Where the symbols take the points:
state | % + *
NS | LD LJ DG
GL | TG DT ZQ
MM | NH ZZ TG
ZZ | QM MM RF
JQ | FT ZQ DT
ZQ | GL JQ HM
RL | TD HP LF
BN | BZ PC HS
RF | ZZ NH TD
JD | QC DZ PH
LD | PC BZ NS
MZ | TH JG MP
HN | DZ QC TH
HP | HS RL QG
LF | RL HS PC
NF | MP MS QT
PH | JD DG LJ
QS | HM QT MS
QM | DT TG ZZ
MP | MZ FF NF
FT | QT HM JQ
LJ | PH NS BZ
NJ | JG TH QC
PC | LF BN LD
TG | MM QM GL
DT | JQ GL QM
DG | NS PH DZ
TD | RF QG RL
MS | QS NF FF
NH | QG RF MM
QG | HP TD NH
TH | HN NJ MZ
JG | FF MZ NJ
FF | MS MP JG
BZ | LJ LD BN
QC | NJ HN JD
HM | ZQ FT QS
HS | BN LF HP
QT | NF QS FT
DZ | DG JD HN

The rows follow the links: the fewer symbols apart two points are, the more alike their rows tend to be.

Each row, then its point:
137	-4	710	-133	128	-486	-639	-18	779	232	-169	-123	-95	-215	-501	467	332	-571	-374	14	8	-692	-434	114	-278	361	-2	-136	93	-183	37	-299	-494	-538	448	63	141	100	-118	-267	-611	-84	786	254	569	-4	-29	-92	71	282	-288	82	-331	-1	586	-555	-219	143	928	267	215	-339	-68	607	249	586
point: QM
140	-441	-86	715	-245	446	427	332	-266	-306	-246	-68	248	250	679	416	-663	430	256	-575	200	289	636	62	28	-441	33	585	38	-38	283	665	169	112	509	-221	-219	37	135	18	709	-500	-201	-160	-308	50	-146	661	-146	30	513	-658	235	-44	-796	106	-60	-90	-783	-167	-384	768	365	-239	158	-273
point: PH
135	444	-933	-92	8	123	61	521	255	-450	193	63	76	-1	317	-420	604	786	27	325	-170	278	762	129	-256	-141	73	-4	-182	650	-215	487	435	-382	43	289	-341	238	47	275	193	337	-696	-582	-389	182	299	-622	211	12	-254	194	629	721	-343	874	-174	9	155	-415	-704	-4	-486	-555	-24	-34
point: MZ
218	85	81	-378	555	-660	-20	-260	-621	104	451	154	47	-181	-160	-715	197	-490	48	-239	-139	-37	-251	11	339	235	109	-439	35	-620	116	-308	236	150	-775	-599	382	-173	422	-61	-937	375	83	266	44	-794	137	-84	13	383	280	140	-356	-579	123	-139	205	424	643	707	723	-92	367	733	-142	302
point: HM
-124	-337	275	236	-432	26	-13	217	-127	314	-1020	174	-113	204	-634	47	-1112	380	52	-21	402	-14	93	63	684	-267	-200	263	143	-114	653	-415	-222	-191	108	42	-60	17	152	-729	926	130	-488	100	-180	249	-194	199	-645	-450	-751	99	-140	68	-291	-293	466	-368	-661	35	-285	595	-290	-191	-463	-24
point: BN
-513	-247	194	128	-162	414	573	-526	-973	26	-169	-202	-31	79	138	21	-1000	-193	388	-89	201	605	-169	-319	641	-80	-118	212	-6	-59	94	-504	-176	868	-594	-194	312	-435	-227	34	526	-197	-187	338	-176	-72	-505	434	-414	-244	242	-86	-429	-683	-363	-377	230	-156	-997	156	351	327	372	-206	-295	-622
point: LD
-75	-288	260	286	-19	576	301	-442	-635	-119	305	-54	-80	127	743	203	-397	-339	486	-411	328	294	-226	-386	-88	-9	-61	360	74	-354	-165	5	281	964	88	-532	169	-369	-404	384	320	-775	240	-177	-35	7	-45	560	83	-227	954	-430	170	-309	-170	-36	81	-189	-858	182	313	-239	498	-227	281	-581
point: LF
-254	494	-912	-80	-241	359	249	294	308	-294	82	-108	-27	72	13	-231	446	780	5	584	-303	265	453	55	-247	-112	-53	-107	-306	972	-392	373	107	-334	-185	613	-321	159	-235	342	444	354	-561	-224	-214	291	76	-563	148	-22	-646	286	306	764	-13	602	-132	-139	25	-711	-512	129	-607	-512	-293	-228
point: TH

Each walk starts at a row. The symbols on each line, taken left to right, move it on to the next point.
Answer with the point's row; about right is enough.
---
-3	3	539	-60	-18	184	-446	-320	688	9	314	-192	-198	-56	196	843	505	-623	-221	-34	51	-410	-393	-216	-955	220	14	49	31	-172	-407	4	-299	-61	761	145	33	61	-438	300	-300	-713	1006	-22	498	260	141	130	428	-17	515	-261	67	232	640	-388	-459	-142	436	-76	89	-770	135	69	546	133
% + * + + * +: 260	-88	687	-99	189	-820	-478	71	457	356	-377	159	-181	-242	-738	101	101	-375	-534	-78	96	-601	-302	217	-41	233	114	-227	79	-460	358	-341	-360	-772	200	-100	-70	104	345	-430	-785	385	544	396	308	-217	8	-170	-62	446	-429	190	-251	-166	221	-462	5	230	959	344	350	-10	-76	721	6	782
+ * % * + * %: 445	-324	587	-198	319	-939	-363	379	371	369	-316	321	53	-214	-709	-165	80	-147	-408	-297	21	-556	12	351	173	180	131	-299	274	-755	539	-331	-60	-756	4	-317	68	104	651	-574	-747	523	170	226	89	-455	93	-127	-294	312	-402	33	-194	-194	-118	-111	131	267	785	504	228	171	14	763	-76	792
---
-677	85	-350	112	-404	544	461	-397	-598	65	-337	-262	-76	25	-475	-176	-708	182	268	471	-208	329	-183	-167	678	-275	-233	-76	-225	695	16	-434	-438	391	-854	287	231	-222	-379	-100	640	297	-363	625	-67	161	-478	-34	-341	-168	-676	270	-783	-296	44	-513	52	-303	-549	-274	12	529	-65	-199	-628	-375
% * * + % +: -513	472	-945	72	-378	376	156	43	216	-31	-7	-433	-90	96	-411	-71	97	405	-50	853	-328	260	40	103	50	-108	-185	-240	-384	1254	-416	-50	-109	-105	-522	615	-182	95	-532	173	529	496	-453	17	-16	440	-284	-507	64	-44	-903	491	-275	377	299	152	-183	-197	46	-695	-438	234	-607	-434	-431	-249
+ * % + %: -674	510	-649	114	-426	462	340	-248	-140	61	-173	-304	-107	65	-403	-264	-354	207	66	550	-331	454	-47	-168	475	-168	-270	-175	-370	1113	-155	-302	-364	228	-796	542	117	-236	-457	81	582	513	-400	455	-47	374	-429	-271	-49	-30	-824	502	-425	40	325	-254	70	-229	-258	-441	-102	327	-334	-232	-554	-285
---
359	155	-745	-63	231	-191	20	784	71	-270	299	178	219	-84	393	-488	656	750	-10	-42	-122	249	819	311	-106	20	24	-49	-1	38	63	635	694	-544	22	-50	-202	278	341	117	8	259	-707	-653	-344	-147	319	-323	240	40	13	73	767	530	-480	1059	-56	320	148	-272	-461	130	-432	-302	-72	23
* * + + *: 611	-146	265	-115	399	-950	-204	611	65	271	-168	362	186	-146	-463	-444	169	196	-284	-421	102	-272	366	436	331	130	18	-302	267	-770	637	45	372	-724	126	-547	-10	251	756	-514	-715	641	-216	137	-188	-575	179	-169	-317	285	-186	0	121	-130	-507	164	181	306	626	509	-2	278	-4	406	1	672
* % + % * + %: 771	-281	-35	-202	331	-825	-144	686	-17	56	-57	403	257	-37	-26	-521	12	382	-88	-344	102	-90	619	420	178	-6	305	-109	252	-552	489	313	462	-632	-30	-605	-213	162	863	-233	-426	496	-416	-357	-449	-518	366	-241	-229	226	77	-6	545	113	-618	588	241	409	387	322	-242	183	45	248	-53	418
---
62	90	636	-31	41	-72	-693	-251	858	144	-4	-186	-213	-152	-174	648	512	-655	-330	57	-31	-677	-530	-71	-688	250	24	-153	71	-94	-189	-195	-540	-246	765	287	-37	85	-255	-13	-487	-408	992	157	668	313	34	90	246	112	94	27	-192	81	631	-441	-348	-69	703	96	242	-539	-102	348	452	368
+ + + + * * *: 95	-293	199	233	50	694	87	-401	-295	-250	281	-118	-20	95	808	425	-4	-499	216	-392	252	226	-192	-464	-525	36	96	316	47	-389	-280	122	98	736	451	-169	185	-164	-261	514	21	-1021	528	-289	170	113	75	614	398	-243	1133	-375	300	-87	131	-6	-61	-268	-634	-156	248	-545	415	-234	660	-521
% + * % +: 142	-104	353	78	18	517	-172	-414	238	-98	420	-239	-54	53	597	755	380	-590	149	-202	16	-128	-295	-342	-799	188	44	263	109	-299	-560	171	25	379	641	76	49	21	-416	513	-175	-894	834	-260	317	406	83	329	376	-40	893	-429	254	82	404	-143	-244	-168	-165	-60	212	-745	300	-24	669	-229
---
-7	-490	240	390	-386	137	221	287	-361	27	-901	145	-33	234	-296	173	-1029	462	113	-336	367	231	358	90	679	-303	-95	380	164	-184	612	-178	-100	-34	199	-131	-210	-34	203	-427	845	-2	-530	25	-303	128	-127	420	-556	-292	-333	-329	120	-1	-613	-133	298	-169	-897	32	-299	703	94	-241	-368	-150
% + % %: -125	-294	153	283	13	516	560	-491	-949	-97	12	-146	-14	117	440	81	-718	-258	430	-375	375	446	-202	-367	485	-145	-83	409	-4	-231	-27	-183	95	1155	-198	-292	329	-381	-334	211	525	-585	-56	49	-8	-227	-153	623	-166	-300	768	-481	-213	-663	-271	-159	328	-285	-914	279	371	112	607	-102	12	-635
* % + % % +: -485	-108	-33	166	-220	442	437	-547	-988	13	-218	-168	-140	-6	-340	-208	-1004	27	335	71	144	420	-377	-203	771	-242	-179	94	-260	297	121	-572	-313	745	-688	116	326	-328	-329	-82	653	64	-320	488	-70	-78	-476	249	-285	-101	-294	-93	-590	-520	-226	-538	319	-98	-707	-52	231	437	215	-79	-488	-521
---
40	-658	17	700	-283	250	282	440	-446	-142	-566	66	109	225	260	203	-1058	451	164	-540	364	342	661	13	494	-460	-51	432	106	-132	616	265	140	124	346	-268	-217	35	246	-98	727	-301	-394	-20	-320	74	-95	521	-509	-188	222	-407	250	-118	-762	44	216	-36	-966	-112	-324	815	138	-352	-89	-181
* % * + % % +: -135	-33	184	15	-432	-140	-145	68	66	418	-1032	11	-201	203	-888	150	-863	260	-73	417	433	-259	28	-123	583	-107	-247	66	12	25	434	-639	-197	-149	267	354	-170	91	52	-612	985	391	-499	185	-144	480	-237	-119	-445	-459	-1087	182	-175	242	-48	-299	292	-333	-482	-47	-268	223	-563	-296	-386	-97
---
-37	-487	-138	848	-283	716	316	259	44	-579	16	-86	282	112	784	593	-305	365	125	-538	-18	267	625	16	-304	-411	105	499	-132	276	-70	787	-55	198	516	-4	-432	143	-35	392	486	-671	101	-160	-103	287	-7	569	65	182	644	-501	304	168	-556	199	-248	33	-557	-354	-483	402	519	-227	392	-281
% % + * * *: 664	-1	-468	-56	186	-551	25	765	-130	-107	158	466	265	-103	314	-483	497	738	-163	-153	51	91	765	472	-2	-83	236	-32	79	-351	338	407	539	-655	192	-334	-312	266	706	-104	-252	387	-562	-579	-368	-325	521	-325	-90	114	46	-54	709	265	-680	866	92	231	156	135	-474	278	-199	-109	-29	225
---
47	-160	-247	820	-368	812	207	12	461	-521	325	-237	215	-165	785	670	166	141	-34	-268	-375	229	400	18	-644	-266	148	383	-266	739	-272	837	-288	134	406	205	-308	208	-271	523	44	-803	446	-76	92	180	-207	537	303	408	681	-423	71	260	-286	-76	-374	54	-161	-461	-294	352	424	-160	513	-69
* % * % %: -299	-160	-238	554	-273	675	73	-227	672	-355	454	-530	385	-186	583	624	242	-24	16	37	-624	36	-29	20	-718	-184	66	73	-185	806	-572	765	-508	-25	282	331	-146	74	-472	560	-191	-619	763	366	250	332	-132	241	369	609	484	-231	-358	112	165	-207	-630	16	370	-505	-74	174	314	31	366	243
* % + % * + %: -347	144	-60	495	-108	367	-61	-496	672	-203	515	-630	133	-210	38	532	381	-258	-260	75	-633	-104	-159	139	-566	-11	64	-171	-244	827	-558	494	-636	-21	-49	426	216	38	-479	374	-477	-400	847	570	461	105	-197	111	333	634	187	-20	-633	-98	312	-559	-550	227	766	-305	128	215	237	446	346	340
---
-142	294	138	-294	-299	-40	-349	95	436	440	-870	139	-523	118	-902	55	-317	165	-76	608	342	-373	-287	-107	205	-1	-337	-68	82	183	235	-771	-120	-409	249	553	-263	184	-103	-419	765	339	-337	-134	49	514	-124	-421	-305	-464	-1137	360	15	454	430	-114	187	-413	-295	-227	-263	-218	-800	-289	-308	-101
* * * + * * +: -179	428	-143	-538	-135	-92	-432	-66	464	406	-409	77	-471	106	-501	-145	206	131	-129	740	237	-347	-50	-197	-232	160	-212	-61	-138	128	-84	-554	-56	-233	438	575	-192	72	-199	-144	574	306	-269	-442	113	562	177	-444	15	-532	-1008	296	350	623	662	302	-41	-324	-104	-266	-419	-600	-882	-490	-204	-121
% * + % + + +: -15	587	-248	-747	79	-81	-517	130	380	445	-3	66	-432	34	-235	-192	843	137	-15	722	145	-214	-140	-217	-290	224	-240	-56	-21	41	-342	-401	312	-147	346	488	-240	133	-306	-29	352	237	-302	-691	-32	322	412	-551	251	-575	-430	237	688	702	718	649	-70	-207	18	-217	-301	-903	-863	-413	-57	-318
